Here is a tiny trained network, its code and every weight. The questions are about switching its units off for an input and a class, where a switched-off unit gives its printed mean instead of its output.

import numpy as np


def w(rows, s, z=0):
    codes = np.array(rows[::2]) - 128.0
    scale = np.full(codes.shape[1], s)
    scale[-1] = z or s
    return codes * scale


def norm(h):
    return h / np.sqrt((h * h).mean(-1, keepdims=True) + 1e-5)


def f(y):
    return y / 2 * (1 + np.tanh(0.7978845608 * (y + 0.044715 * y**3)))


def log_softmax(a):
    a = a - a.max(-1, keepdims=True)
    return a - np.log(np.exp(a).sum(-1, keepdims=True))


def net(x, mask):
    res = np.array(x, float).reshape(1, 7) / 4 @ E
    u = 0
    for l in range(3):
        y = f(norm(res) @ A[l][:, :-1].T + A[l][:, -1])
        res = res + np.where(mask[u : u + 14], y, B[l][:, -1]) @ B[l][:, :-1]
        u += 14
    return log_softmax(norm(res)[-1] @ U[:, :-1].T + U[:, -1])


A, B = {}, {}
E = w([
[153,123,215,146,116,55,173],'x0',
[127,130,127,128,127,127,127],'x1',
[126,127,125,124,127,128,127],'x2',
[72,110,64,159,132,93,215],'x3',
[81,39,154,109,124,143,114],'x4',
[114,142,153,51,254,139,151],'x5',
[176,125,136,91,68,215,222],'x6',
],0.0039)
A[0] = w([
[65,61,173,96,102,165,122,27],'0.n1',
[154,186,109,99,231,105,182,139],'0.n2',
[159,125,156,100,83,182,182,235],'0.n3',
[127,111,73,144,158,140,123,93],'0.n4',
[213,220,108,185,144,147,125,153],'0.n5',
[162,66,195,91,110,154,65,5],'0.n6',
[44,54,103,97,97,116,190,62],'0.n7',
[188,120,138,131,141,186,52,45],'0.n8',
[118,54,172,82,117,148,63,68],'0.n9',
[166,255,88,98,113,84,159,63],'0.n10',
[145,127,93,108,99,160,209,59],'0.n11',
[160,100,133,185,85,111,120,160],'0.n12',
[110,28,153,176,137,157,124,89],'0.n13',
[53,128,102,174,152,83,138,173],'0.n14',
],0.0064,0.002)
B[0] = w([
[227,85,26,197,174,138,151,155],'0.n1',
[120,25,178,108,137,160,117,252],'0.n2',
[123,198,162,198,210,111,86,247],'0.n3',
[4,159,137,125,101,132,127,139],'0.n4',
[177,68,44,57,124,47,140,217],'0.n5',
[174,225,85,67,88,93,161,170],'0.n6',
[202,206,96,63,141,63,186,200],'0.n7',
[42,149,163,60,65,93,147,170],'0.n8',
[218,182,81,92,169,29,134,180],'0.n9',
[222,96,75,134,218,83,128,193],'0.n10',
[70,199,126,209,167,120,104,182],'0.n11',
[142,99,192,109,184,115,136,188],'0.n12',
[198,112,33,111,224,90,115,160],'0.n13',
[89,232,156,174,157,102,207,224],'0.n14',
],0.004,0.0028)
A[1] = w([
[214,145,152,126,81,254,232,136],'1.n1',
[87,149,150,166,129,89,83,122],'1.n2',
[105,168,145,58,38,102,101,145],'1.n3',
[185,158,214,142,192,81,173,148],'1.n4',
[80,127,133,197,143,85,56,62],'1.n5',
[151,142,114,175,95,212,229,126],'1.n6',
[93,194,57,96,166,193,94,142],'1.n7',
[131,155,214,91,172,82,160,135],'1.n8',
[158,132,116,174,53,114,103,71],'1.n9',
[102,114,112,206,27,95,130,153],'1.n10',
[190,89,138,91,153,88,185,78],'1.n11',
[216,127,157,174,161,73,135,131],'1.n12',
[113,96,76,125,120,190,39,5],'1.n13',
[171,92,87,202,55,111,113,94],'1.n14',
],0.0055,0.0027)
B[1] = w([
[79,181,119,154,224,11,7,179],'1.n1',
[154,201,200,158,147,134,105,149],'1.n2',
[125,169,180,85,131,159,233,140],'1.n3',
[99,104,103,164,60,185,91,253],'1.n4',
[129,224,132,145,212,132,95,144],'1.n5',
[76,188,184,94,174,84,95,159],'1.n6',
[111,78,150,192,7,110,120,184],'1.n7',
[162,99,115,158,62,182,105,208],'1.n8',
[169,123,178,65,200,197,120,133],'1.n9',
[116,56,149,74,191,251,144,163],'1.n10',
[140,83,106,193,95,100,102,173],'1.n11',
[71,135,69,144,81,156,124,222],'1.n12',
[119,138,96,189,62,110,170,117],'1.n13',
[101,2,77,121,211,186,131,149],'1.n14',
],0.0048,0.004)
A[2] = w([
[112,78,170,88,157,201,127,58],'2.n1',
[193,137,148,64,113,79,100,55],'2.n2',
[61,162,71,90,96,165,118,45],'2.n3',
[133,53,169,86,177,157,159,119],'2.n4',
[140,141,156,108,40,103,121,120],'2.n5',
[198,162,155,82,102,147,140,6],'2.n6',
[78,98,110,100,118,94,111,196],'2.n7',
[159,168,153,134,133,130,87,16],'2.n8',
[90,144,97,190,136,104,255,134],'2.n9',
[141,112,193,176,84,118,137,30],'2.n10',
[192,130,85,159,137,99,103,112],'2.n11',
[160,108,58,118,148,77,110,27],'2.n12',
[88,125,56,104,113,112,113,63],'2.n13',
[86,132,116,140,65,156,111,115],'2.n14',
],0.0076,0.0019)
B[2] = w([
[133,110,90,219,131,229,96,148],'2.n1',
[87,94,66,48,146,134,217,168],'2.n2',
[140,111,202,182,17,125,146,144],'2.n3',
[162,105,106,156,148,184,54,151],'2.n4',
[83,182,149,107,55,177,208,154],'2.n5',
[50,110,152,56,188,134,153,137],'2.n6',
[229,123,110,160,92,143,166,168],'2.n7',
[53,155,141,138,210,86,127,146],'2.n8',
[119,147,155,2,109,174,105,252],'2.n9',
[153,120,134,128,38,150,186,133],'2.n10',
[156,80,51,134,210,98,189,184],'2.n11',
[231,76,87,121,138,71,208,168],'2.n12',
[211,128,192,144,83,129,195,159],'2.n13',
[149,143,143,174,24,123,129,146],'2.n14',
],0.0054,0.0045)
U = w([
[202,67,63,100,180,67,201,96],'0',
[97,162,166,53,110,135,184,166],'1',
[69,196,174,189,198,60,83,83],'2',
[140,129,104,135,94,151,139,213],'3',
[144,55,145,163,154,232,89,2],'4',
[140,117,186,169,2,139,189,16],'5',
],0.0085,0.0045)

Each question gives the input, the list of numbers given to net, and the class t.
The units are the neurons (one row each of A and B). Each row of codes is followed by its name. A weight is (code - 128) times the scale printed after its matrix; where a second scale follows, it is the last column's (A, B and U).
mask holds one flag per neuron, layer by layer. A switched-off neuron (its flag False) gives its mean, the last column of its row in B, instead of its output. The means were averaged over made-up inputs and are rounded, as every weight is.
A unit's drop is (log p(t) with every unit on - log p(t) with that unit switched off) / (log p(t) with every unit on - log p(t) with every unit switched off).
The circuit of an input: a set's keep is (log p(t) with only the set's units on - log p(t) with every unit switched off) / (log p(t) with every unit on - log p(t) with every unit switched off). Starting from the 12 units with the biggest drops (on a tie, the unit counted first), units are removed one at a time, each time the one whose removal leaves the highest keep (on an exact tie, the one counted first), for as long as the keep stays at least 0.8.
circuit, biggest first: the units of the circuit, biggest drop first
most important unit: the unit with the biggest drop
top k neurons: the k neurons with the biggest drops, biggest first
k most important neurons of layer l: the k neurons of layer l with the biggest drops, biggest first
input [-1,7,-1,6,-2,7,-3], class 4: most important unit	0.n2
input [5,1,0,-2,8,-6,-1], class 0: top 3 neurons	[0.n13; 0.n9; 0.n1]
input [5,1,8,1,3,2,1], class 3: top 2 neurons	[1.n4; 0.n1]
input [5,5,7,-1,-7,-8,8], class 2: circuit, biggest first	[1.n1; 1.n6]
input [-1,-4,7,7,1,-4,-7], class 1: circuit, biggest first	[2.n9; 0.n14; 1.n1]
input [3,-2,-7,-4,7,5,-1], class 0: circuit, biggest first	[0.n9; 0.n1]
input [-5,-3,-7,1,2,-6,-7], class 2: top 3 neurons	[1.n5; 0.n14; 1.n2]
input [-2,-3,-4,-3,-5,-4,0], class 0: top 2 neurons	[0.n5; 0.n10]
input [-1,7,-2,1,7,4,7], class 0: 2 most important neurons of layer 2	[2.n12; 2.n11]
input [7,6,5,8,5,7,-6], class 1: circuit, biggest first	[0.n14; 2.n9; 1.n1; 2.n11]
input [2,5,8,8,-4,1,4], class 1: top 2 neurons	[2.n9; 0.n11]
input [-7,3,-5,7,-1,0,-2], class 1: circuit, biggest first	[2.n9; 0.n14]
input [5,-7,4,6,2,-4,-2], class 1: circuit, biggest first	[2.n9; 0.n14]
input [4,-7,-1,0,-5,8,-6], class 4: most important unit	0.n2
input [8,8,-1,-3,8,0,7], class 0: 3 most important neurons of layer 0	[0.n1; 0.n13; 0.n9]
input [-6,-5,3,7,-6,-6,-1], class 1: circuit, biggest first	[2.n9; 0.n14; 1.n4; 1.n8]
input [-2,4,1,-4,-1,5,5], class 2: circuit, biggest first	[1.n1; 2.n9]
input [5,-4,7,-8,-6,0,-2], class 1: 2 most important neurons of layer 1	[1.n3; 1.n1]
input [3,-5,-4,0,5,-6,-2], class 4: top 3 neurons	[0.n5; 1.n14; 0.n10]
input [-7,-7,-2,1,1,2,5], class 5: circuit, biggest first	[1.n7; 2.n3]
input [8,1,2,5,-1,0,-1], class 5: most important unit	1.n4
input [2,-4,5,1,-6,8,-7], class 4: 2 most important neurons of layer 1	[1.n1; 1.n8]
input [4,-6,7,6,-2,-3,7], class 2: circuit, biggest first	[1.n1; 1.n6]
